Below are the code and all the weights of a small trained network. Each question names an input and a class and asks about switching units off, where a switched-off unit gives its printed mean instead of its output.

import numpy as np


def w(rows, s, z=0):
    codes = np.array(rows[::2]) - 128.0
    scale = np.full(codes.shape[1], s)
    scale[-1] = z or s
    return codes * scale


def norm(h):
    return h / np.sqrt((h * h).mean(-1, keepdims=True) + 1e-5)


def f(y):
    return y / 2 * (1 + np.tanh(0.7978845608 * (y + 0.044715 * y**3)))


def log_softmax(a):
    a = a - a.max(-1, keepdims=True)
    return a - np.log(np.exp(a).sum(-1, keepdims=True))


def net(x, mask):
    res = np.array(x, float).reshape(1, 3) / 4 @ E
    u = 0
    for l in range(4):
        y = f(norm(res) @ A[l][:, :-1].T + A[l][:, -1])
        res = res + np.where(mask[u : u + 5], y, B[l][:, -1]) @ B[l][:, :-1]
        u += 5
    return log_softmax(norm(res)[-1] @ U[:, :-1].T + U[:, -1])


A, B = {}, {}
E = w([
[152,185,121,104,54,107,72,199,127],'x0',
[89,65,226,120,201,119,77,192,206],'x1',
[113,178,181,124,1,119,186,90,44],'x2',
],0.0076)
A[0] = w([
[100,104,166,97,26,162,130,93,118,4],'L0N1',
[76,166,170,83,55,112,158,133,47,39],'L0N2',
[122,155,118,134,35,145,134,123,110,94],'L0N3',
[173,176,133,2,79,100,61,137,141,33],'L0N4',
[111,185,78,65,152,48,198,151,135,95],'L0N5',
],0.0065,0.003)
B[0] = w([
[169,144,147,116,128,32,124,61,130,179],'L0N1',
[193,161,156,124,165,22,190,84,86,252],'L0N2',
[57,122,132,125,254,102,109,177,94,223],'L0N3',
[77,151,92,227,131,126,112,149,172,188],'L0N4',
[154,102,90,76,110,211,172,134,147,139],'L0N5',
],0.0066,0.0041)
A[1] = w([
[103,137,104,112,97,183,177,74,88,105],'L1N1',
[76,141,168,186,59,124,204,76,118,148],'L1N2',
[108,89,170,127,215,165,103,93,176,243],'L1N3',
[55,87,139,83,193,87,58,155,151,15],'L1N4',
[254,143,95,121,94,156,114,75,104,1],'L1N5',
],0.0074,0.00067)
B[1] = w([
[2,82,106,144,235,155,125,160,133,176],'L1N1',
[220,29,243,99,137,225,134,99,107,207],'L1N2',
[206,7,115,43,138,191,160,173,67,255],'L1N3',
[74,116,162,132,194,236,237,117,123,235],'L1N4',
[88,93,131,132,226,106,135,86,170,169],'L1N5',
],0.006,0.0055)
A[2] = w([
[68,99,199,126,56,132,114,84,66,145],'L2N1',
[94,93,95,182,109,119,61,190,193,159],'L2N2',
[132,188,110,156,2,107,104,189,112,1],'L2N3',
[66,108,62,95,131,143,112,129,138,81],'L2N4',
[73,88,156,184,72,133,133,120,134,91],'L2N5',
],0.0077,0.0028)
B[2] = w([
[202,137,145,86,120,52,104,239,173,251],'L2N1',
[142,115,152,86,70,124,87,52,92,215],'L2N2',
[39,3,113,171,233,187,153,147,178,197],'L2N3',
[112,130,127,213,35,105,103,100,120,187],'L2N4',
[192,154,172,93,157,155,88,190,119,105],'L2N5',
],0.0072,0.0027)
A[3] = w([
[90,156,42,192,148,121,97,124,110,164],'L3N1',
[122,113,108,75,119,136,100,179,183,22],'L3N2',
[88,151,241,166,89,141,110,130,164,248],'L3N3',
[182,254,87,115,28,111,110,94,131,148],'L3N4',
[147,97,61,88,154,105,191,40,62,185],'L3N5',
],0.0079,0.0011)
B[3] = w([
[83,161,120,179,193,67,160,66,186,187],'L3N1',
[91,119,148,136,95,121,165,76,103,144],'L3N2',
[146,211,51,108,78,163,138,70,55,160],'L3N3',
[168,2,229,93,52,137,14,108,182,153],'L3N4',
[136,205,155,121,65,80,97,191,127,254],'L3N5',
],0.0081,0.0066)
U = w([
[139,88,95,155,58,122,40,63,190,98],'0',
[155,138,130,167,69,148,156,146,158,3],'1',
[217,125,35,121,140,114,135,169,133,46],'2',
[145,33,170,83,182,248,171,176,121,191],'3',
[182,204,234,116,76,57,166,150,60,208],'4',
[43,200,73,232,179,68,135,101,167,171],'5',
[66,204,124,109,35,222,83,118,70,85],'6',
],0.012,0.005)

Each question gives the input, the list of numbers given to net, and the class t.
The units are the neurons (one row each of A and B). Each row of codes is followed by its name. A weight is (code - 128) times the scale printed after its matrix; where a second scale follows, it is the last column's (A, B and U).
mask holds one flag per neuron, layer by layer. A switched-off neuron (its flag False) gives its mean, the last column of its row in B, instead of its output. The means were averaged over made-up inputs and are rounded, as every weight is.
A unit's drop is (log p(t) with every unit on - log p(t) with that unit switched off) / (log p(t) with every unit on - log p(t) with every unit switched off).
The circuit of an input: a set's keep is (log p(t) with only the set's units on - log p(t) with every unit switched off) / (log p(t) with every unit on - log p(t) with every unit switched off). Starting from the 12 units with the biggest drops (on a tie, the unit counted first), units are removed one at a time, each time the one whose removal leaves the highest keep (on an exact tie, the one counted first), for as long as the keep stays at least 0.8.
circuit, biggest first: the units of the circuit, biggest drop first
k most important neurons: the k neurons with the biggest drops, biggest first
top k neurons in layer l: the k neurons of layer l with the biggest drops, biggest first
drop when u is switched off: that unit's drop, to one decimal
input [7,0,4], class 5: circuit, biggest first	L2N3, L1N3
input [8,2,5], class 5: circuit, biggest first	L2N3, L0N4
input [-6,-6,0], class 5: circuit, biggest first	L1N3
input [3,-3,-3], class 0: 2 most important neurons	L2N2, L0N5
input [1,0,-1], class 0: 2 most important neurons	L0N3, L2N2
input [-6,-7,0], class 5: 2 most important neurons	L1N1, L1N3
input [6,-6,-4], class 5: 3 most important neurons	L2N3, L0N4, L3N1
input [3,-8,-6], class 0: top 3 neurons in layer 1	L1N4, L1N3, L1N2
input [6,-3,-7], class 0: 2 most important neurons	L2N2, L3N4
input [4,-4,1], class 5: top 2 neurons in layer 0	L0N3, L0N4
input [6,7,3], class 6: top 2 neurons in layer 3	L3N3, L3N5
input [7,-5,-8], class 0: drop when L2N2 is switched off	0.3
input [8,6,2], class 6: drop when L3N3 is switched off	0.2
input [4,5,1], class 6: drop when L3N1 is switched off	0.0
input [3,3,0], class 6: most important neuron	L0N3
